What each symbol does to the units:
from | $ & @ ^ * !
x177 | x563 x939 x603 x971 x479 x245
x412 | x971 x603 x715 x58 x563 x30
x409 | x588 x631 x387 x540 x914 x288
x494 | x859 x427 x64 x596 x683 x464
x914 | x6 x119 x841 x562 x561 x939
x818 | x683 x917 x427 x859 x82 x970
x82 | x58 x715 x920 x769 x971 x400
x171 | x454 x464 x609 x125 x148 x789
x563 | x387 x173 x177 x820 x631 x540
x287 | x232 x868 x459 x631 x130 x914
x769 | x878 x82 x683 x970 x507 x158
x572 | x472 x245 x30 x193 x360 x920
x702 | x44 x561 x6 x939 x349 x479
x507 | x30 x971 x58 x400 x245 x193
x121 | x939 x6 x562 x603 x44 x563
x273 | x493 x329 x453 x130 x396 x304
x588 | x562 x841 x409 x360 x6 x603
x464 | x969 x987 x396 x171 x473 x638
x841 | x914 x232 x631 x588 x521 x121
x638 | x595 x148 x454 x789 x64 x273
x970 | x473 x769 x987 x969 x400 x226
x939 | x173 x702 x121 x177 x459 x387
x920 | x82 x787 x917 x683 x412 x878
x459 | x287 x349 x44 x479 x262 x841
x472 | x787 x540 x572 x917 x288 x82
x453 | x273 x595 x789 x262 x596 x301
x360 | x288 x588 x540 x787 x121 x412
x715 | x412 x288 x787 x82 x177 x507
x400 | x986 x507 x878 x158 x572 x427
x301 | x304 x493 x130 x521 x171 x795
x683 | x769 x920 x818 x987 x58 x473
x473 | x158 x878 x970 x148 x986 x64
x30 | x572 x820 x507 x986 x540 x917
x125 | x423 x171 x304 x795 x638 x868
x58 | x507 x412 x82 x878 x820 x986
x971 | x820 x177 x412 x507 x387 x572
x868 | x262 x789 x349 x287 x273 x119
x631 | x841 x287 x479 x409 x119 x562
x596 | x396 x494 x329 x493 x987 x171
x917 | x920 x472 x193 x818 x715 x769
x561 | x795 x304 x521 x702 x423 x459
x479 | x631 x459 x173 x387 x232 x588
x193 | x917 x572 x986 x427 x787 x683
x349 | x868 x423 x795 x459 x453 x232
x986 | x193 x30 x400 x118 x472 x818
x329 | x596 x64 x595 x273 x859 x609
x603 | x177 x121 x288 x412 x173 x820
x859 | x987 x818 x494 x396 x769 x969
x562 | x121 x914 x588 x288 x702 x177
x493 | x609 x596 x273 x301 x464 x125
x969 | x148 x970 x464 x454 x158 x595
x521 | x561 x301 x119 x6 x125 x44
x64 | x494 x118 x226 x329 x818 x396
x262 | x130 x453 x868 x232 x493 x521
x795 | x349 x125 x561 x44 x789 x287
x304 | x125 x609 x301 x561 x454 x349
x789 | x453 x638 x423 x868 x329 x130
x44 | x459 x795 x702 x173 x868 x631
x454 | x638 x969 x171 x423 x226 x453
x288 | x603 x562 x360 x715 x939 x971
x878 | x400 x58 x769 x473 x30 x118
x232 | x119 x262 x287 x841 x301 x6
x158 | x118 x400 x473 x226 x193 x494
x609 | x171 x396 x493 x304 x969 x423
x245 | x540 x387 x820 x572 x588 x787
x173 | x479 x44 x939 x563 x287 x409
x423 | x789 x454 x125 x349 x595 x262
x820 | x245 x563 x971 x30 x409 x472
x787 | x715 x360 x472 x920 x603 x58
x118 | x427 x986 x158 x64 x917 x859
x148 | x226 x473 x969 x638 x118 x329
x987 | x970 x683 x859 x464 x878 x148
x130 | x301 x273 x262 x119 x609 x561
x226 | x64 x158 x148 x595 x427 x596
x427 | x818 x193 x118 x494 x920 x987
x119 | x521 x130 x232 x914 x304 x702
x6 | x702 x521 x914 x121 x795 x173
x387 | x409 x479 x563 x245 x841 x360
x540 | x360 x409 x245 x472 x562 x715
x595 | x329 x226 x638 x453 x494 x493
x396 | x464 x859 x596 x609 x970 x454

The rows follow the links: the fewer symbols apart two units are, the more alike their rows tend to be.

Each row is also shifted at random along 6 hidden directions that mean nothing.

Some units, each with a row of numbers:
x454: 6 -38 8 -42 -32 14 42 -49 0 -32 26 -18 -19 -13 28 22 52 -12 -16 -15 -16 88 37 -47 77 -22 39 -67 -10 -13 71 -36 -12 35 -37 -78 -26 28 -34 -46 -3 30 -47
x400: -106 -16 -23 5 -6 36 -27 -30 0 4 33 -13 -61 10 51 26 7 10 -6 -13 -30 20 -21 -15 55 -30 3 -33 14 -29 -11 16 -5 8 23 31 42 -18 28 19 -6 23 2
x841: 137 16 -5 13 11 -5 -13 1 16 9 -18 -18 -11 2 9 21 8 12 -13 24 17 -28 -4 6 -18 12 -32 11 -13 22 -33 35 -36 -27 20 34 -3 -13 21 2 20 -29 9
x479: 66 34 -26 31 0 51 -4 -30 12 42 7 -25 -49 8 23 51 3 -6 56 19 16 -6 6 7 22 -15 -40 7 -33 33 -48 48 -82 -27 10 21 -5 8 33 14 8 -39 -48
x859: 2 -38 2 -24 -35 -39 -37 -25 -7 -15 43 46 -22 41 22 2 -19 -66 -40 -10 -70 53 0 -4 73 -30 17 -47 23 -20 23 -12 71 40 44 26 13 -72 -22 53 -9 92 8
x631: 22 -8 -2 44 -14 -3 -48 -16 9 10 25 1 -20 28 -5 41 -22 -51 26 48 -30 -1 20 2 10 -4 -51 -7 -40 28 -19 39 -11 -26 72 31 -14 -55 -5 20 41 27 4
x82: 15 -15 7 -4 38 60 23 5 -29 -9 13 -21 -23 16 37 -62 -27 26 6 -24 49 29 -62 22 17 3 -1 7 46 -12 10 3 -6 3 -48 -62 3 22 56 19 -44 -38 -21
x795: 9 -15 -15 7 3 -30 15 -1 29 -25 15 -22 15 -24 -23 11 8 -10 -14 24 2 -19 57 -23 -5 10 19 17 -57 10 6 -16 -20 -19 -10 -18 -24 42 -29 -14 12 -4 1
x494: 63 -33 12 -10 49 15 51 1 -48 -11 -30 35 10 5 -6 -56 -12 -2 -48 -67 22 42 -38 19 6 -23 44 36 58 -10 7 -30 28 46 -59 -53 43 42 4 15 -76 -28 -21
x412: -97 2 37 -6 27 10 20 3 -21 1 -31 -11 -3 15 14 -19 6 7 -26 13 56 28 -33 25 -12 17 -45 7 16 37 6 32 -32 -14 -28 -49 -32 -9 28 -22 1 -53 -28
x30: -64 10 -7 -4 12 31 4 -10 -9 25 10 -5 -38 23 38 -3 -13 -2 9 -4 31 14 -32 24 29 -9 -26 3 13 13 -28 36 -35 -7 -16 -2 -3 -9 45 39 -18 -35 -37
x226: -53 -21 2 -29 27 -28 58 -1 -10 -14 -17 29 27 -9 -19 -37 -3 -17 -50 -45 18 24 12 10 9 -8 47 31 14 5 11 -33 12 33 -64 -41 0 45 -17 9 -55 -24 -29
x683: -76 7 -3 -19 -5 -6 -13 -9 9 10 -17 10 -27 0 30 20 26 35 -42 -23 -17 -5 -19 -14 17 -15 11 -21 35 -19 -18 6 12 15 16 61 44 -24 17 6 -7 14 23
x349: 18 -4 -52 28 12 6 13 -48 45 5 27 -32 -42 -21 6 63 32 -13 -21 5 -14 -14 63 -34 43 -25 24 17 -70 11 -45 13 -77 -18 8 30 18 51 -5 12 -1 -21 -27
x245: -82 -34 20 49 57 57 5 -20 -29 0 -26 -30 -37 8 16 4 9 18 -33 2 31 38 -39 9 -11 -10 -45 24 8 31 -11 40 -54 -15 6 -37 26 21 40 -32 -10 -61 -9
x595: -130 2 -1 1 3 -38 32 2 0 -1 -36 25 46 -33 -54 13 23 -11 -19 -23 -14 -10 46 -17 -30 -3 39 30 -24 4 9 -36 7 23 -16 -7 12 49 -57 -35 -10 -5 -1
x360: 70 2 14 -25 -60 4 -72 10 21 -22 63 -41 -28 22 62 -6 -7 27 40 57 -26 -6 -29 -16 28 31 -42 -96 17 -37 37 23 35 -28 48 12 -45 -94 31 10 59 72 43
x588: -100 -5 18 -22 -4 -23 21 17 23 -35 26 -42 28 6 -4 -36 -16 -24 12 64 54 12 23 11 -4 49 -31 -11 -47 40 40 5 -31 -39 -41 -89 -109 1 -5 -9 28 -26 -31
x173: 84 -39 13 58 70 2 1 11 -25 -21 -17 -10 9 20 -23 -42 -42 -12 -40 17 32 0 -29 27 -40 11 -30 56 -4 31 -12 24 -10 -27 8 -39 5 13 26 7 -14 -53 17
x609: 51 6 -13 -34 -38 4 13 -39 13 3 9 4 -24 -19 18 55 53 3 0 -20 -31 32 35 -37 53 -31 29 -48 -11 -19 15 -17 -13 27 -3 15 12 13 -29 -27 5 30 -29
x603: -143 -18 4 17 27 10 10 -21 22 -21 8 -56 -27 1 21 13 19 13 -38 38 42 9 10 -8 8 12 -33 4 -38 35 -5 35 -71 -37 -14 -33 -30 22 28 -21 17 -57 -21
x288: -140 -17 -15 58 20 -13 -53 -22 28 -5 10 -30 -42 12 12 49 1 -3 -51 42 -25 -34 5 -9 -2 -2 -44 17 -38 18 -48 56 -36 -41 76 67 34 -34 29 14 37 -9 42
x987: -32 -8 38 -11 -9 4 15 25 -63 5 -21 63 54 21 -41 -54 -37 -37 45 -35 -7 45 -23 30 -18 -8 16 -1 45 -6 48 -46 81 50 -22 -60 -6 -12 -39 2 -27 33 -17
x171: 63 -4 -2 26 3 34 5 -12 -35 15 -28 28 14 -24 -34 18 9 6 27 -45 -43 8 5 -17 -14 -30 32 11 12 -25 6 -34 24 38 19 2 60 30 -37 -32 -20 21 12
x971: 100 54 9 -27 -20 -6 -47 38 14 22 -14 -5 -10 12 41 -4 -1 60 13 19 11 -56 -61 17 -28 29 -40 -26 54 -18 -28 39 16 -21 24 77 6 -69 53 19 27 4 49
x304: 42 -33 14 -3 -31 -24 4 -9 -12 -24 30 25 32 13 -34 -11 -21 -73 26 15 -37 52 48 -7 27 -7 14 -17 -32 11 54 -35 37 21 8 -63 -41 -14 -61 4 7 55 -24
x193: -29 22 -15 22 0 102 -20 14 -39 41 14 -1 -24 6 18 -20 -41 34 109 -33 -6 -10 -58 19 -2 -19 0 1 44 -42 -13 -4 21 8 12 8 46 5 37 24 -26 6 1

In each set, the symbols that take the first to the second take the third to the fourth, perhaps in another order. Give the fourth.
Answer with the unit's name.
A -18 3 14 50 16 17 -52 41 -51 24 -15 41 20 38 -26 -42 -79 -16 49 3 -17 -31 -62 56 -55 7 -37 35 46 -4 -26 17 65 -1 52 31 34 -57 21 44 -6 18 46
B -64 -42 2 35 54 27 -20 8 -31 -13 -4 3 -10 12 6 -41 -31 23 -42 -33 -5 -4 -58 9 -17 -13 10 34 45 -25 -14 0 37 5 18 1 70 5 39 13 -37 -7 49
C 118 -14 6 0 16 17 3 4 4 -21 28 -33 -15 14 28 -29 -18 5 -3 31 43 16 -13 17 12 17 -28 -1 -7 15 10 16 -29 -26 -24 -52 -42 -2 34 8 1 -32 -19
D x603

A -132 -43 -2 -21 -7 -7 -24 -20 11 -36 47 -17 -41 20 48 -7 -1 -6 -50 9 -15 33 -10 -17 62 -5 4 -42 12 -15 24 5 14 4 12 -1 -4 -35 22 23 1 36 11
B 63 -20 8 21 56 31 28 6 -7 -13 -4 -38 -5 7 2 -38 -18 6 -23 14 65 2 -18 22 -18 17 -22 43 -7 31 -11 22 -49 -31 -41 -61 -23 41 37 -1 -19 -74 -22
C -136 53 3 1 -2 -48 37 56 -5 20 -72 51 99 -45 -97 -17 -1 10 38 -31 6 -70 32 12 -105 19 42 66 -8 2 -4 -52 40 14 -23 15 5 55 -69 -34 -8 -11 24
D x58

A -83 -27 29 11 26 -3 -8 0 -2 -25 -3 -34 -12 9 17 -17 7 16 -54 35 24 15 -22 -3 -17 15 -46 -4 5 19 13 26 -20 -26 6 -28 -18 -16 26 -28 19 -25 19
B 36 -16 -8 65 7 2 -60 11 -12 3 27 4 -3 33 -24 -9 -63 -47 31 36 -29 -20 -5 25 -23 6 -44 26 -25 13 -25 23 18 -28 70 23 1 -46 14 38 22 21 30
C 108 -14 15 52 68 60 9 46 -40 -9 -20 -31 32 -6 -24 -82 -55 53 31 -3 59 -35 -66 33 -83 29 -16 64 26 -5 4 -1 7 -29 -23 -64 14 46 45 -18 -28 -67 36
D x6

A -45 25 -14 -18 -14 -6 38 -12 8 16 -30 15 17 -39 -24 39 49 17 -1 -31 -9 -3 39 -24 -5 -20 39 4 -14 1 -4 -24 -22 17 -23 14 16 52 -38 -40 -7 -12 -21
B -21 14 5 -42 -23 -30 10 10 -12 14 -10 49 21 12 -6 -19 -7 -23 6 -29 -10 14 -5 19 14 -7 26 -12 31 -6 6 -22 45 35 -15 15 -1 -23 -22 28 -18 31 -15
C -1 41 -25 -29 -13 -15 17 13 7 30 -12 47 12 -7 -10 4 -2 -4 20 -46 -9 -22 2 16 6 -19 41 13 21 -14 -34 -14 18 27 -23 50 24 6 -7 41 -28 10 -14
D x878

A -14 26 -12 28 -30 16 1 -21 -23 40 -19 47 14 -10 -51 57 8 -45 76 -17 -51 18 43 -4 -4 -33 11 3 -27 9 -9 -17 3 31 33 16 25 13 -57 -14 4 25 -34
B 23 -9 7 -19 14 -51 35 -2 9 -18 -51 20 28 -27 -24 11 45 12 -80 -29 3 -3 23 -19 -19 -1 34 19 0 3 1 -22 7 19 -21 14 24 37 -33 -36 -12 -17 11
C 121 -12 -7 32 40 14 -22 16 7 -8 18 -29 -15 13 16 -28 -33 17 -17 19 25 -40 -31 20 -18 19 -23 34 0 -1 -34 28 -17 -35 11 14 7 0 47 32 -6 -26 30
D x173

A -23 8 43 -36 -20 40 20 30 -8 -22 15 -58 28 -7 25 -54 2 38 64 37 64 27 -25 1 -17 53 -35 -52 7 8 79 -10 -10 -27 -58 -122 -100 7 14 -52 25 -19 -26
B 60 30 0 27 20 45 -21 34 -7 12 -3 -32 2 -12 8 -19 -20 67 51 12 29 -57 -47 13 -55 24 -30 18 19 -16 -19 16 -8 -36 8 15 11 9 49 -13 7 -29 38
C 116 13 -1 -47 -33 -26 18 -15 19 -3 -7 10 1 -18 9 27 48 5 -24 -15 -15 14 27 -24 33 -9 29 -38 0 -11 18 -22 6 25 -13 17 -4 -2 -28 -16 2 27 -14
D x493

A 4 -12 -18 21 -36 -62 -37 -16 15 2 17 47 15 13 -40 44 -15 -83 -6 11 -76 -2 61 -6 10 -22 13 -1 -45 7 -16 -11 39 14 67 57 9 -41 -57 33 23 70 16
B -16 -25 -22 34 2 -12 -7 -19 18 -17 30 -18 8 -13 -30 30 -3 -35 1 25 -29 -7 58 -28 5 -3 13 13 -64 9 2 -15 -20 -12 22 -4 -4 30 -32 -4 15 14 2
C -34 20 9 -20 6 38 36 -10 -41 33 -41 40 -1 0 3 1 16 7 20 -53 16 38 -28 13 12 -30 12 -1 45 1 1 -12 4 42 -36 -20 30 20 -4 -14 -37 -22 -44
D x148

A -31 33 -14 -20 9 29 27 -28 -8 47 -36 25 -40 -3 27 43 36 17 -18 -56 2 19 -16 7 38 -41 18 5 32 -2 -43 14 -35 31 -22 48 61 14 17 11 -42 -29 -44
B 23 -4 30 -35 -58 40 -39 10 -28 -8 76 -3 -16 53 47 -49 -52 -31 94 31 -14 54 -44 20 54 13 -32 -83 35 -25 68 -3 57 8 9 -60 -68 -87 14 41 19 74 -20
C -155 -19 12 13 -11 48 24 -50 -51 27 0 37 -23 22 -4 27 1 -60 41 -35 -25 100 10 6 61 -52 4 -22 6 15 23 -9 -5 49 2 -56 11 2 -33 0 -28 15 -77
D x507

A -33 48 2 -43 -29 31 4 3 -1 31 -13 1 -15 -14 38 15 31 53 38 -33 3 -8 -34 -7 10 -8 8 -41 47 -29 -4 -2 5 19 -19 33 15 -8 16 -7 -7 8 -3
B 18 -13 -2 -8 48 -9 -3 28 -2 -15 -26 -4 -5 -4 29 -44 2 77 -82 -40 20 -47 -63 5 -32 9 24 31 69 -32 -33 1 21 1 -14 50 68 9 55 11 -35 -26 69
C 57 -16 -13 -44 -19 -23 15 -3 20 -24 28 6 3 -16 13 -15 17 9 -27 -27 -22 7 15 -25 37 -5 62 -28 14 -38 24 -40 33 24 -28 -3 7 18 -15 9 -18 38 10
D x148

A 56 31 -26 -35 -13 -75 22 -8 58 6 -19 17 4 -18 -8 44 44 -13 -63 -2 1 -30 51 -15 14 -2 28 15 -33 19 -46 6 -29 -2 -18 72 -7 10 -20 18 7 -12 -14
B 77 -24 -3 -22 -2 -48 19 -28 19 -17 -3 18 -3 0 0 23 27 -37 -73 -7 -13 33 41 -22 41 -18 27 -7 -21 13 8 -9 -8 22 -12 1 -3 4 -30 1 -4 10 -17
C -82 -34 -5 38 63 30 4 -24 -21 4 -5 0 -44 26 20 -17 -28 -9 -57 -18 23 21 -40 27 19 -18 -16 47 21 21 -45 36 -31 -4 0 -1 44 9 55 37 -43 -52 -9
D x30

A -7 28 -21 -48 -16 51 15 -24 20 20 45 -35 -72 16 88 7 12 27 22 -4 42 21 -30 7 84 -11 -4 -42 22 -4 -15 35 -57 -9 -51 -3 -19 -5 67 42 -19 -27 -58
B -5 -25 9 5 5 10 9 10 -55 6 -3 57 25 24 -31 -43 -44 -45 24 -43 -29 40 -19 27 0 -21 25 16 39 -16 27 -40 66 46 0 -33 26 -8 -28 24 -42 35 -5
C -19 -1 7 40 18 -1 -36 42 -1 -14 5 -21 26 9 -23 -35 -46 13 24 37 10 -49 -23 17 -66 35 -32 26 -8 2 -4 9 17 -38 34 -3 -17 -13 18 3 22 -3 48
D x920

A 1 -75 -12 55 42 -33 -9 -28 14 -50 17 -19 -1 -9 -33 10 3 -31 -81 16 -25 4 46 -30 2 -5 15 32 -54 8 3 -10 -16 -13 31 -14 19 39 -19 -10 5 2 30
B 64 -14 13 11 33 -41 10 -3 23 -26 -33 -25 7 -14 -8 18 36 12 -86 28 23 -10 16 -17 -30 19 -24 23 -27 33 -10 21 -40 -26 0 1 -7 18 5 -41 20 -43 20
C 16 49 -11 17 -28 82 -39 -9 -12 51 5 -17 -49 10 42 41 0 36 96 9 -5 -7 -45 11 11 -13 -52 -37 21 -11 -31 43 -27 -17 41 43 17 -40 43 1 25 3 -10
D x30

A -109 22 -8 -20 5 -13 -8 18 16 9 -12 0 0 -13 18 -4 7 46 -16 -13 9 -42 -26 2 -19 7 9 8 27 -23 -27 4 13 -5 -4 50 22 -8 24 10 -6 -9 24
B 1 -17 11 -43 6 -9 -7 25 6 -33 30 -16 -4 16 42 -68 -23 30 -30 -1 22 -5 -48 11 14 27 8 -19 50 -28 27 -6 43 -4 -32 -20 -16 -28 38 29 -16 11 28
C -107 -18 15 29 17 47 -4 -21 -53 29 -32 36 -13 11 -14 14 -4 -9 11 -44 -30 44 -26 4 6 -38 1 5 38 -7 0 -8 21 38 31 -1 64 -1 -9 -13 -24 8 -5
D x769

A -139 57 33 2 -30 46 -1 27 -37 45 -26 2 28 6 -18 -7 -16 0 130 29 28 10 -25 34 -41 20 -62 -16 6 27 20 16 -11 -11 -3 -45 -58 -26 -8 -32 33 -18 -42
B -40 -8 15 -15 -4 -3 -30 40 -14 -13 15 9 17 9 8 -52 -34 26 16 -7 -11 -27 -44 12 -22 16 5 -12 51 -42 16 -14 73 -1 16 11 12 -34 20 21 -5 36 54
C -45 31 -47 -11 -33 -16 -8 -3 26 29 17 31 2 -17 -11 36 8 -8 34 -26 -41 -37 39 -11 16 -28 48 1 -11 -27 -32 -22 15 14 14 74 33 9 -24 33 -6 39 1
D x423

A -23 -77 7 44 55 0 27 -46 -33 -28 -35 12 -6 -11 -31 16 27 -21 -99 -43 -23 58 20 -31 12 -38 33 42 -5 7 11 -22 -8 36 6 -31 66 56 -32 -38 -39 -15 2
B 45 -1 31 -19 8 -42 42 16 -18 -11 -48 36 66 -16 -58 -18 14 -15 -28 -20 8 14 25 8 -43 10 27 23 6 14 31 -39 34 28 -34 -37 -18 30 -55 -34 -12 -4 -4
C -20 -22 37 41 36 -12 28 18 -27 -21 -56 -9 60 -20 -67 -15 5 -4 -18 20 29 7 18 0 -83 28 -25 48 -31 40 31 -11 -12 -14 -8 -75 -25 47 -36 -77 18 -51 9
D x841

